Here is a tiny trained network, its code and every weight. The questions are about switching its units off for an input and a class, where a switched-off unit gives its printed mean instead of its output.

import numpy as np


def w(rows, s, z=0):
    codes = np.array(rows[::2]) - 128.0
    scale = np.full(codes.shape[1], s)
    scale[-1] = z or s
    return codes * scale


def f(y):
    return y / 2 * (1 + np.tanh(0.7978845608 * (y + 0.044715 * y**3)))


def log_softmax(a):
    a = a - a.max(-1, keepdims=True)
    return a - np.log(np.exp(a).sum(-1, keepdims=True))


def net(x, mask):
    res = np.array(x, float).reshape(1, 3) / 4 @ E
    y = f(res @ A[0][:, :-1].T + A[0][:, -1])
    res = res + np.where(mask, y, B[0][:, -1]) @ B[0][:, :-1]
    return log_softmax(res[-1] @ U[:, :-1].T + U[:, -1])


A, B = {}, {}
E = w([
[88,182,29,145,181,229,124,159],'x0',
[208,93,70,83,227,63,126,147],'x1',
[76,182,100,10,81,43,124,56],'x2',
],0.011)
A[0] = w([
[173,87,155,155,115,160,153,172,97],'N1',
[132,137,124,120,192,85,142,153,105],'N2',
[65,194,88,127,157,154,146,212,174],'N3',
[130,149,147,127,112,147,113,141,250],'N4',
[156,99,196,99,149,78,146,134,149],'N5',
[103,166,97,96,66,113,122,74,92],'N6',
[103,129,109,62,148,109,125,81,110],'N7',
[80,139,125,72,117,104,80,112,205],'N8',
[91,124,70,61,83,113,147,95,105],'N9',
[121,167,63,112,182,142,99,171,119],'N10',
[68,184,151,152,77,141,138,99,111],'N11',
[77,183,91,80,101,99,145,103,101],'N12',
[66,147,75,134,125,193,69,119,110],'N13',
[98,173,98,102,168,185,126,128,105],'N14',
[47,177,182,151,96,151,109,148,99],'N15',
[120,56,113,179,124,147,122,169,96],'N16',
[123,131,74,107,215,35,104,102,124],'N17',
[106,208,118,127,177,182,133,115,97],'N18',
[136,122,139,204,141,158,156,164,114],'N19',
[164,128,155,190,136,157,181,163,101],'N20',
[222,104,80,119,245,85,96,139,111],'N21',
[167,89,187,107,107,72,89,158,153],'N22',
[207,108,94,57,180,108,112,127,90],'N23',
[98,164,111,99,94,106,111,109,111],'N24',
[145,73,179,138,86,76,178,115,83],'N25',
[88,158,193,148,70,175,123,117,123],'N26',
[161,121,196,188,164,135,132,170,154],'N27',
[167,106,129,176,115,131,123,177,129],'N28',
[81,192,77,151,183,129,138,155,103],'N29',
[95,146,168,156,70,188,107,82,126],'N30',
[164,97,224,138,105,93,119,87,101],'N31',
],0.011,0.014)
B[0] = w([
[119,107,129,186,76,105,76,123,179],'N1',
[145,111,141,121,84,136,157,147,161],'N2',
[71,183,160,113,174,119,134,152,209],'N3',
[192,197,64,105,254,244,145,130,240],'N4',
[65,168,140,110,158,131,145,128,205],'N5',
[123,98,82,183,103,93,77,143,178],'N6',
[122,84,95,196,95,132,81,137,179],'N7',
[150,141,95,142,170,182,79,153,226],'N8',
[163,117,104,174,100,129,62,141,185],'N9',
[56,177,180,66,106,74,160,124,188],'N10',
[140,71,108,129,83,126,174,210,183],'N11',
[135,113,123,176,114,136,74,139,187],'N12',
[54,136,187,119,156,53,143,111,172],'N13',
[66,151,192,87,131,61,100,110,164],'N14',
[141,55,138,142,54,126,217,168,179],'N15',
[123,93,116,174,50,94,61,149,173],'N16',
[124,89,77,148,100,139,159,172,218],'N17',
[62,130,188,90,119,72,106,77,160],'N18',
[143,95,104,140,112,128,57,127,195],'N19',
[150,110,115,162,77,112,63,138,187],'N20',
[130,76,110,124,94,153,211,172,253],'N21',
[108,189,167,98,175,97,142,153,214],'N22',
[124,68,144,111,49,146,193,167,199],'N23',
[119,103,118,215,100,132,83,142,168],'N24',
[61,166,217,88,134,20,118,102,183],'N25',
[109,94,115,101,101,137,225,168,200],'N26',
[127,147,84,171,131,119,92,156,223],'N27',
[98,106,111,159,131,152,90,134,184],'N28',
[61,160,181,85,101,67,119,91,169],'N29',
[126,102,128,104,65,174,216,171,196],'N30',
[86,188,187,68,166,48,110,115,202],'N31',
],0.0096,0.014)
U = w([
[125,60,118,130,100,147,250,148,131],'0',
[85,212,190,103,152,60,116,118,117],'1',
[133,92,93,194,115,133,3,134,95],'2',
[164,227,75,125,240,245,157,130,254],'3',
[150,134,134,107,157,140,138,61,101],'4',
[151,128,130,129,130,140,135,96,91],'5',
],0.015,0.0083)

Each question gives the input, the list of numbers given to net, and the class t.
The units are the neurons (one row each of A and B). Each row of codes is followed by its name. A weight is (code - 128) times the scale printed after its matrix; where a second scale follows, it is the last column's (A, B and U).
mask holds one flag per neuron, in row order. A switched-off neuron (its flag False) gives its mean, the last column of its row in B, instead of its output. The means were averaged over made-up inputs and are rounded, as every weight is.
A unit's drop is (log p(t) with every unit on - log p(t) with that unit switched off) / (log p(t) with every unit on - log p(t) with every unit switched off).
most important unit: the unit with the biggest drop
k most important neurons: the k neurons with the biggest drops, biggest first
drop when u is switched off: that unit's drop, to one decimal
input [6,-3,-7], class 2: 2 most important neurons -> N19, N20
input [6,-4,5], class 1: most important unit -> N13
input [0,-7,-8], class 2: 3 most important neurons -> N19, N20, N21
input [4,2,4], class 1: 2 most important neurons -> N10, N3
input [-3,-6,5], class 0: 2 most important neurons -> N26, N30
input [1,-7,6], class 0: 4 most important neurons -> N26, N30, N15, N11
input [-7,-2,-7], class 1: 2 most important neurons -> N31, N25
input [-2,-6,7], class 2: 3 most important neurons -> N6, N9, N12
input [7,7,5], class 0: 3 most important neurons -> N21, N17, N23
input [8,7,-2], class 1: 4 most important neurons -> N10, N29, N14, N3
input [-7,1,8], class 2: 2 most important neurons -> N7, N9
input [6,5,0], class 1: 2 most important neurons -> N10, N29
input [-3,-3,0], class 3: 2 most important neurons -> N21, N23
input [7,-1,-8], class 2: most important unit -> N19
input [1,-3,-3], class 3: drop when N4 is switched off -> 0.2
input [2,-3,-2], class 3: drop when N4 is switched off -> 0.2
input [7,8,-3], class 0: drop when N21 is switched off -> 2.6
